Below are the code and all the weights of a small trained network. Each question names an input and a class and asks about switching units off, where a switched-off unit gives its printed mean instead of its output.

import numpy as np


def w(rows, s, z=0):
    codes = np.array(rows[::2]) - 128.0
    scale = np.full(codes.shape[1], s)
    scale[-1] = z or s
    return codes * scale


def f(y):
    return y / 2 * (1 + np.tanh(0.7978845608 * (y + 0.044715 * y**3)))


def log_softmax(a):
    a = a - a.max(-1, keepdims=True)
    return a - np.log(np.exp(a).sum(-1, keepdims=True))


def net(x, mask):
    res = np.array(x, float).reshape(1, 7) / 4 @ E
    y = f(res @ A[0][:, :-1].T + A[0][:, -1])
    res = res + np.where(mask, y, B[0][:, -1]) @ B[0][:, :-1]
    return log_softmax(res[-1] @ U[:, :-1].T + U[:, -1])


A, B = {}, {}
E = w([
[129,127,127,129,128],'x0',
[87,8,215,118,156],'x1',
[128,128,127,128,128],'x2',
[187,107,106,2,140],'x3',
[127,129,128,127,129],'x4',
[182,163,162,153,250],'x5',
[128,129,130,127,127],'x6',
],0.015)
A[0] = w([
[104,118,154,146,128,99],'N0',
[123,125,147,132,148,97],'N1',
[101,106,112,112,40,254],'N2',
[173,157,150,153,251,173],'N3',
[118,117,120,120,89,195],'N4',
[124,131,128,130,144,98],'N5',
[127,100,134,93,140,93],'N6',
[128,134,114,119,125,138],'N7',
[145,128,127,116,153,95],'N8',
[128,139,109,106,132,137],'N9',
[107,105,134,109,117,111],'N10',
[108,117,118,111,91,181],'N11',
[132,157,128,152,130,150],'N12',
[126,117,147,129,158,89],'N13',
[124,139,109,132,124,203],'N14',
[105,136,133,170,126,212],'N15',
[103,51,182,122,145,155],'N16',
[148,132,115,101,131,136],'N17',
[172,112,106,4,145,176],'N18',
[141,149,103,127,122,209],'N19',
[93,24,204,118,153,155],'N20',
[140,123,123,126,137,103],'N21',
[126,114,127,117,136,93],'N22',
[87,139,136,222,122,251],'N23',
],0.018,0.012)
B[0] = w([
[113,102,137,139,140,150],'N0',
[134,107,136,135,140,138],'N1',
[92,127,80,145,75,237],'N2',
[190,153,186,113,186,243],'N3',
[109,126,113,131,103,177],'N4',
[134,115,133,125,138,128],'N5',
[148,89,107,109,132,153],'N6',
[128,129,139,135,113,138],'N7',
[126,125,144,97,131,143],'N8',
[130,129,135,126,111,146],'N9',
[121,98,107,127,134,150],'N10',
[123,116,102,137,108,176],'N11',
[141,149,118,132,153,159],'N12',
[137,100,140,127,144,144],'N13',
[121,152,121,128,121,163],'N14',
[113,149,119,172,142,187],'N15',
[121,43,128,135,151,219],'N16',
[129,127,149,114,102,155],'N17',
[189,115,125,47,81,244],'N18',
[134,161,135,134,98,176],'N19',
[119,3,128,131,156,251],'N20',
[123,121,136,119,129,129],'N21',
[134,94,136,121,136,131],'N22',
[97,152,130,216,155,242],'N23',
],0.018,0.026)
U = w([
[52,227,60,198,98,233],'0',
[22,75,88,203,145,87],'1',
[150,179,74,82,23,215],'2',
[138,49,50,80,91,70],'3',
[167,254,158,189,212,215],'4',
[132,93,214,201,236,58],'5',
[206,228,200,48,126,132],'6',
[197,71,177,57,189,4],'7',
],0.0082,0.0042)

Each question gives the input, the list of numbers given to net, and the class t.
The units are the neurons (one row each of A and B). Each row of codes is followed by its name. A weight is (code - 128) times the scale printed after its matrix; where a second scale follows, it is the last column's (A, B and U).
mask holds one flag per neuron, in row order. A switched-off neuron (its flag False) gives its mean, the last column of its row in B, instead of its output. The means were averaged over made-up inputs and are rounded, as every weight is.
A unit's drop is (log p(t) with every unit on - log p(t) with that unit switched off) / (log p(t) with every unit on - log p(t) with every unit switched off).
The circuit of an input: a set's keep is (log p(t) with only the set's units on - log p(t) with every unit switched off) / (log p(t) with every unit on - log p(t) with every unit switched off). Starting from the 12 units with the biggest drops (on a tie, the unit counted first), units are removed one at a time, each time the one whose removal leaves the highest keep (on an exact tie, the one counted first), for as long as the keep stays at least 0.8.
circuit, biggest first: the units of the circuit, biggest drop first
top k neurons: the k neurons with the biggest drops, biggest first
drop of u: that unit's drop, to one decimal
input [0,5,8,0,-4,-8,-8], class 1: circuit, biggest first	[N18]
input [-2,1,-8,1,6,1,-6], class 7: circuit, biggest first	[N23, N2]
input [-7,0,-3,-7,-3,7,8], class 4: top 2 neurons	[N20, N16]
input [-8,-2,-6,-8,-3,0,-5], class 0: top 2 neurons	[N3, N20]
input [6,-2,-4,1,0,-2,1], class 2: top 2 neurons	[N23, N20]
input [-1,0,-7,8,-8,-2,4], class 2: top 2 neurons	[N20, N16]
input [-1,-2,-7,0,-6,0,3], class 0: top 3 neurons	[N3, N18, N20]
input [0,-3,-6,0,-7,-5,-5], class 0: top 2 neurons	[N18, N20]
input [4,-3,-8,7,-7,8,-8], class 6: drop of N11	0.0
input [-6,6,4,6,-6,0,0], class 3: drop of N3	2.5
input [-4,-1,0,-3,-4,2,4], class 4: drop of N20	0.3
